Here is a tiny trained network, its code and every weight. The questions are about switching its units off for an input and a target symbol, where a switched-off unit gives its printed mean instead of its output.

import numpy as np


def w(rows, s, z=0):
    codes = np.array(rows[::2]) - 128.0
    scale = np.full(codes.shape[1], s)
    scale[-1] = z or s
    return codes * scale


def f(y):
    return y / 2 * (1 + np.tanh(0.7978845608 * (y + 0.044715 * y**3)))


def softmax(a):
    e = np.exp(a - a.max(-1, keepdims=True))
    return e / e.sum(-1, keepdims=True)


def log_softmax(a):
    a = a - a.max(-1, keepdims=True)
    return a - np.log(np.exp(a).sum(-1, keepdims=True))


def net(x, mask):
    ids = ['ΔΘΛΞΨαβγεημστφω'.index(c) for c in x.split()]
    T = len(ids)
    res = E[ids] + P[:T]
    u = 0
    for l in range(2):
        q, k, v = (res @ M[l].T for M in (Q, K, V))
        z = softmax(np.where(np.tri(T) > 0, q @ k.T / 2**0.5, -1e9)) @ v
        res = res + np.where(mask[u], z, O[l][:, -1]) @ O[l][:, :-1]
        u += 1
        y = f(res @ A[l][:, :-1].T + A[l][:, -1])
        res = res + np.where(mask[u : u + 12], y, B[l][:, -1]) @ B[l][:, :-1]
        u += 12
    return log_softmax(res[-1] @ U[:, :-1].T + U[:, -1])


Q, K, V, O, A, B = {}, {}, {}, {}, {}, {}
E = w([
[78,113,134,65,148],'Δ',
[182,58,227,80,158],'Θ',
[160,43,129,101,122],'Λ',
[150,117,178,116,136],'Ξ',
[120,129,103,167,123],'Ψ',
[133,126,106,166,121],'α',
[111,184,180,79,137],'β',
[141,124,150,153,121],'γ',
[154,174,171,137,168],'ε',
[79,92,91,140,126],'η',
[168,124,87,133,140],'μ',
[130,186,141,144,70],'σ',
[177,144,108,178,83],'τ',
[184,177,152,115,67],'φ',
[73,158,254,145,116],'ω',
],0.023)
P = w([
[138,118,152,64,74],'0',
[153,95,164,90,114],'1',
[120,120,200,132,181],'2',
[204,2,218,129,136],'3',
[208,77,135,145,159],'4',
[167,174,72,181,218],'5',
[218,85,86,162,172],'6',
[155,141,72,183,210],'7',
],0.0056)
Q[0] = w([
[149,193,179,132,1],'L0H1',
[210,144,9,158,114],'L0H1',
],0.0057)
K[0] = w([
[49,2,160,11,35],'L0H1',
[86,30,91,14,207],'L0H1',
],0.0045)
V[0] = w([
[45,172,254,179,7],'L0H1',
[69,164,130,237,133],'L0H1',
],0.0075)
O[0] = w([
[168,192,2,96,106,254],'L0H1',
[120,161,85,138,121,189],'L0H1',
],0.014,0.0009)
A[0] = w([
[166,131,96,208,41,161],'L0N1',
[121,57,77,130,156,124],'L0N2',
[117,76,114,101,155,149],'L0N3',
[86,109,149,172,127,156],'L0N4',
[80,160,159,105,70,93],'L0N5',
[133,131,186,142,77,6],'L0N6',
[136,162,116,128,169,117],'L0N7',
[100,144,200,114,111,203],'L0N8',
[155,141,146,109,219,208],'L0N9',
[110,82,100,163,205,208],'L0N10',
[110,133,136,3,171,108],'L0N11',
[221,154,159,174,150,100],'L0N12',
],0.012,0.0015)
B[0] = w([
[41,171,233,89,219,253],'L0N1',
[114,211,87,227,97,217],'L0N2',
[61,127,193,173,46,172],'L0N3',
[88,50,179,72,81,170],'L0N4',
[190,179,62,153,222,125],'L0N5',
[101,149,110,167,169,136],'L0N6',
[131,26,173,94,93,151],'L0N7',
[224,47,60,188,86,151],'L0N8',
[117,199,91,18,2,185],'L0N9',
[196,136,164,218,6,235],'L0N10',
[81,48,245,64,65,160],'L0N11',
[70,243,111,150,27,238],'L0N12',
],0.0081,0.0055)
Q[1] = w([
[109,155,187,112,248],'L1H1',
[201,25,1,82,189],'L1H1',
],0.0087)
K[1] = w([
[85,96,75,69,34],'L1H1',
[169,30,134,1,240],'L1H1',
],0.008)
V[1] = w([
[169,171,248,129,212],'L1H1',
[254,188,154,59,100],'L1H1',
],0.0082)
O[1] = w([
[65,171,253,84,247,5],'L1H1',
[218,89,214,221,174,4],'L1H1',
],0.0072,0.0038)
A[1] = w([
[60,117,46,199,133,146],'L1N1',
[175,91,164,41,97,94],'L1N2',
[154,74,187,216,44,91],'L1N3',
[47,90,65,137,254,124],'L1N4',
[179,210,138,114,124,126],'L1N5',
[137,115,143,117,73,92],'L1N6',
[81,35,111,232,203,86],'L1N7',
[137,192,93,198,110,60],'L1N8',
[166,120,122,78,193,115],'L1N9',
[124,138,143,53,75,83],'L1N10',
[145,175,101,37,112,3],'L1N11',
[132,178,176,99,199,109],'L1N12',
],0.0082,0.0042)
B[1] = w([
[184,229,116,190,136,232],'L1N1',
[117,167,2,217,174,156],'L1N2',
[116,139,91,52,133,246],'L1N3',
[39,160,108,14,168,133],'L1N4',
[124,162,185,135,206,182],'L1N5',
[146,87,121,148,166,180],'L1N6',
[144,254,203,61,133,142],'L1N7',
[150,18,188,96,183,209],'L1N8',
[55,149,153,168,206,127],'L1N9',
[129,129,143,193,135,179],'L1N10',
[198,61,169,208,178,158],'L1N11',
[135,23,101,139,80,166],'L1N12',
],0.0089,0.011)
U = w([
[79,135,80,98,146,104],'Δ',
[173,85,124,107,93,45],'Θ',
[73,40,160,197,77,131],'Λ',
[191,125,96,93,136,16],'Ξ',
[93,138,90,87,136,166],'Ψ',
[72,122,165,130,82,88],'α',
[136,102,141,169,115,4],'β',
[128,127,128,152,144,45],'γ',
[193,254,120,115,41,237],'ε',
[157,110,129,241,33,121],'η',
[172,104,161,37,7,226],'μ',
[148,150,116,168,166,120],'σ',
[53,163,219,227,71,133],'τ',
[243,143,236,163,47,116],'φ',
[175,126,72,166,203,153],'ω',
],0.0063,0.0033)

Each question gives the input, a string of symbols that net reads in full, and the target symbol t.
The units are the heads (2 rows each of Q, K, V and O) and the neurons (one row each of A and B). Each row of codes is followed by its name. A weight is (code - 128) times the scale printed after its matrix; where a second scale follows, it is the last column's (O, A, B and U).
mask holds one flag per unit, layer by layer, with each layer's heads first. A switched-off unit (its flag False) gives its mean, the last column of its rows in O or B, instead of its output. The means were averaged over made-up inputs and are rounded, as every weight is.
A unit's drop is (log p(t) with every unit on - log p(t) with that unit switched off) / (log p(t) with every unit on - log p(t) with every unit switched off).
The circuit of an input: a set's keep is (log p(t) with only the set's units on - log p(t) with every unit switched off) / (log p(t) with every unit on - log p(t) with every unit switched off). Starting from the 12 units with the biggest drops (on a tie, the unit counted first), units are removed one at a time, each time the one whose removal leaves the highest keep (on an exact tie, the one counted first), for as long as the keep stays at least 0.8.
circuit, biggest first: the units of the circuit, biggest drop first
top k neurons: the k neurons with the biggest drops, biggest first
top k neurons in layer l: the k neurons of layer l with the biggest drops, biggest first
input η η η, target η: circuit, biggest first -> [L1H1; L0N1]
input ε γ α, target φ: circuit, biggest first -> [L1H1; L0N12; L0N9]
input Θ ε η, target η: circuit, biggest first -> [L0N10; L0N1]
input ε ε η η Δ, target Λ: circuit, biggest first -> [L0N11; L1N1; L1N10]
input η η φ Ψ Θ η τ τ, target τ: circuit, biggest first -> [L0N1]
input Ξ ε Ψ γ τ φ Ψ, target τ: circuit, biggest first -> [L0N1; L1H1]
input Ψ τ ω φ ε ε, target φ: top 3 neurons -> [L1N11; L0N12; L1N3]
input η Λ α α η η ε, target η: top 3 neurons in layer 0 -> [L0N2; L0N10; L0N9]
input Ξ η μ ω η η η ε, target η: top 4 neurons in layer 0 -> [L0N2; L0N10; L0N1; L0N7]
input η Ψ τ α ε Ξ Ψ, target φ: top 2 neurons -> [L0N12; L0N9]
input Λ τ η η τ ε, target τ: circuit, biggest first -> [L0N12; L1H1; L0H1]
input σ τ ε φ ε τ, target φ: circuit, biggest first -> [L1H1; L0N9; L0N1; L0N12]
input Θ γ η σ ε σ, target φ: top 3 neurons -> [L0N12; L0N9; L0N1]
input η ε Ψ Ψ μ φ, target φ: circuit, biggest first -> [L1H1]
input μ Θ Λ, target μ: top 3 neurons -> [L1N3; L0N8; L0N1]
input τ η η ω η η, target ε: circuit, biggest first -> [L1N1; L0N2]
input η μ η μ Ψ, target μ: top 2 neurons in layer 1 -> [L1N3; L1N2]
input Δ ε η Ξ Ξ, target η: top 2 neurons -> [L0N2; L0N10]
input η η β, target η: top 2 neurons -> [L0N11; L0N1]
input Ψ η Ψ η η Ξ, target η: top 3 neurons in layer 0 -> [L0N2; L0N1; L0N9]
input Λ Ψ τ Ψ Ψ, target τ: top 2 neurons in layer 1 -> [L1N3; L1N8]
